Below are the code and all the weights of a small trained network. Each question names an input and a target symbol and asks about switching units off, where a switched-off unit gives its printed mean instead of its output.

import numpy as np


def w(rows, s, z=0):
    codes = np.array(rows[::2]) - 128.0
    scale = np.full(codes.shape[1], s)
    scale[-1] = z or s
    return codes * scale


def f(y):
    return np.maximum(y, 0)


def softmax(a):
    e = np.exp(a - a.max(-1, keepdims=True))
    return e / e.sum(-1, keepdims=True)


def log_softmax(a):
    a = a - a.max(-1, keepdims=True)
    return a - np.log(np.exp(a).sum(-1, keepdims=True))


def net(x, mask):
    ids = ['ΞΩαβγδζηθλμστφψ'.index(c) for c in x.split()]
    T = len(ids)
    res = E[ids] + P[:T]
    r = res
    for j in range(2):
        rows = slice(3 * j, 3 * j + 3)
        q, k, v = (r @ M[0][rows].T for M in (Q, K, V))
        z = softmax(np.where(np.tri(T) > 0, q @ k.T / 3**0.5, -1e9)) @ v
        o = O[0][rows]
        res = res + np.where(mask[j], z, o[:, -1]) @ o[:, :-1]
    y = f(res @ A[0][:, :-1].T + A[0][:, -1])
    res = res + np.where(mask[2:26], y, B[0][:, -1]) @ B[0][:, :-1]
    return log_softmax(res[-1] @ U[:, :-1].T + U[:, -1])


Q, K, V, O, A, B = {}, {}, {}, {}, {}, {}
E = w([
[62,108,193],'Ξ',
[116,129,110],'Ω',
[125,134,175],'α',
[98,120,144],'β',
[120,127,108],'γ',
[93,116,121],'δ',
[48,96,141],'ζ',
[252,203,101],'η',
[148,148,141],'θ',
[75,112,81],'λ',
[118,130,117],'μ',
[117,130,111],'σ',
[119,130,116],'τ',
[118,129,112],'φ',
[113,125,115],'ψ',
],0.0039)
P = w([
[75,158,127],'0',
[221,38,116],'1',
[121,133,62],'2',
[132,50,219],'3',
[116,254,185],'4',
[138,107,146],'5',
[77,210,65],'6',
[139,91,164],'7',
],0.0071)
Q[0] = w([
[83,104,1],'H0',
[114,178,179],'H0',
[98,110,76],'H0',
[95,204,214],'H1',
[161,46,39],'H1',
[30,197,23],'H1',
],0.019)
K[0] = w([
[51,250,157],'H0',
[112,42,143],'H0',
[109,186,153],'H0',
[197,49,94],'H1',
[48,225,168],'H1',
[99,75,243],'H1',
],0.021)
V[0] = w([
[120,172,121],'H0',
[127,99,124],'H0',
[184,32,178],'H0',
[123,77,11],'H1',
[2,64,164],'H1',
[164,138,95],'H1',
],0.014)
O[0] = w([
[133,161,168,99],'H0',
[115,110,105,139],'H0',
[166,70,35,255],'H0',
[73,221,110,216],'H1',
[92,93,9,2],'H1',
[131,156,164,182],'H1',
],0.014,0.00089)
A[0] = w([
[227,192,92,123],'N0',
[154,161,89,71],'N1',
[98,78,167,144],'N2',
[74,229,116,187],'N3',
[94,141,158,49],'N4',
[82,69,141,156],'N5',
[140,130,137,166],'N6',
[40,118,175,168],'N7',
[158,177,78,80],'N8',
[135,72,102,207],'N9',
[138,68,107,84],'N10',
[101,239,121,3],'N11',
[56,117,132,35],'N12',
[148,73,137,196],'N13',
[174,12,136,82],'N14',
[155,55,141,218],'N15',
[142,125,171,112],'N16',
[155,159,92,68],'N17',
[70,199,66,39],'N18',
[139,133,154,220],'N19',
[47,154,126,46],'N20',
[130,93,107,176],'N21',
[142,146,106,92],'N22',
[94,253,140,57],'N23',
],0.011,0.0042)
B[0] = w([
[54,146,69,218],'N0',
[152,132,178,147],'N1',
[163,123,163,154],'N2',
[148,223,76,254],'N3',
[75,140,113,140],'N4',
[102,161,93,163],'N5',
[103,116,125,167],'N6',
[65,123,64,196],'N7',
[157,130,183,159],'N8',
[49,117,177,209],'N9',
[207,110,103,160],'N10',
[149,13,187,181],'N11',
[165,119,194,143],'N12',
[105,70,149,195],'N13',
[184,225,91,192],'N14',
[93,52,164,217],'N15',
[128,124,176,176],'N16',
[159,126,167,144],'N17',
[139,175,254,186],'N18',
[69,131,69,217],'N19',
[196,102,186,159],'N20',
[83,123,157,181],'N21',
[140,132,153,137],'N22',
[241,22,103,219],'N23',
],0.034,0.005)
U = w([
[145,117,130,86],'Ξ',
[139,137,112,151],'Ω',
[202,75,214,53],'α',
[141,157,137,192],'β',
[99,185,190,2],'γ',
[146,126,125,107],'δ',
[15,122,60,182],'ζ',
[139,134,122,118],'η',
[144,126,121,93],'θ',
[169,46,59,133],'λ',
[95,203,2,99],'μ',
[99,4,238,186],'σ',
[144,120,127,67],'τ',
[146,149,102,157],'φ',
[99,203,90,155],'ψ',
],0.0058,0.0031)

Each question gives the input, a string of symbols that net reads in full, and the target symbol t.
The units are the heads (3 rows each of Q, K, V and O) and the neurons (one row each of A and B). Each row of codes is followed by its name. A weight is (code - 128) times the scale printed after its matrix; where a second scale follows, it is the last column's (O, A, B and U).
mask holds one flag per unit, heads first, then neurons. A switched-off unit (its flag False) gives its mean, the last column of its rows in O or B, instead of its output. The means were averaged over made-up inputs and are rounded, as every weight is.
A unit's drop is (log p(t) with every unit on - log p(t) with that unit switched off) / (log p(t) with every unit on - log p(t) with every unit switched off).
The circuit of an input: a set's keep is (log p(t) with only the set's units on - log p(t) with every unit switched off) / (log p(t) with every unit on - log p(t) with every unit switched off). Starting from the 12 units with the biggest drops (on a tie, the unit counted first), units are removed one at a time, each time the one whose removal leaves the highest keep (on an exact tie, the one counted first), for as long as the keep stays at least 0.8.
units of the circuit, in order: the units of the circuit, biggest drop first
unit that matters most: the unit with the biggest drop
top k neurons: the k neurons with the biggest drops, biggest first
heads that matter: for each layer, one digit per head in row order, 1 if its drop is at least 0.15 and else 0, layers parted by /
input η η η η η δ, target σ: units of the circuit, in order -> N3
input λ θ σ η η θ, target ζ: heads that matter -> 10
input λ Ξ λ λ η, target σ: units of the circuit, in order -> H0, N3
input θ θ λ, target μ: units of the circuit, in order -> H0, N15, N3
input λ λ ζ, target α: heads that matter -> 11
input φ λ Ξ λ η, target α: units of the circuit, in order -> H1, N23, N18
input η ζ Ξ, target λ: units of the circuit, in order -> H0, N23, H1, N9
input δ η η τ β, target λ: heads that matter -> 01
input Ω Ξ θ η ζ, target σ: units of the circuit, in order -> H0, N3, N9
input η Ξ δ μ ζ η, target ζ: units of the circuit, in order -> N0, N23, N18
input α η θ, target ζ: top 3 neurons -> N23, N18, N14
input η λ λ η ψ α, target ζ: units of the circuit, in order -> N23, N18
input β Ξ β δ λ, target σ: units of the circuit, in order -> H0, N3, N14
input η μ η Ξ σ η ζ, target σ: units of the circuit, in order -> H1, N3, N9
input Ω λ η β λ, target α: heads that matter -> 01
input ζ α ζ ζ η λ η λ, target ζ: top 2 neurons -> N23, N7
input η φ β θ η η η, target μ: units of the circuit, in order -> H0, N3
input η λ Ξ ψ Ω, target α: heads that matter -> 01
input λ η Ω, target α: heads that matter -> 11
input η α η η σ, target ζ: units of the circuit, in order -> H0, N0, N23
input Ξ η ζ η δ τ Ξ, target λ: heads that matter -> 10
input δ θ η η λ, target μ: heads that matter -> 11
input θ ψ β, target μ: heads that matter -> 11
input γ μ η η ζ ζ θ ζ, target ζ: units of the circuit, in order -> N23, N18
input τ θ η η Ξ, target μ: unit that matters most -> H0
input σ φ δ ζ η β θ, target γ: unit that matters most -> H1
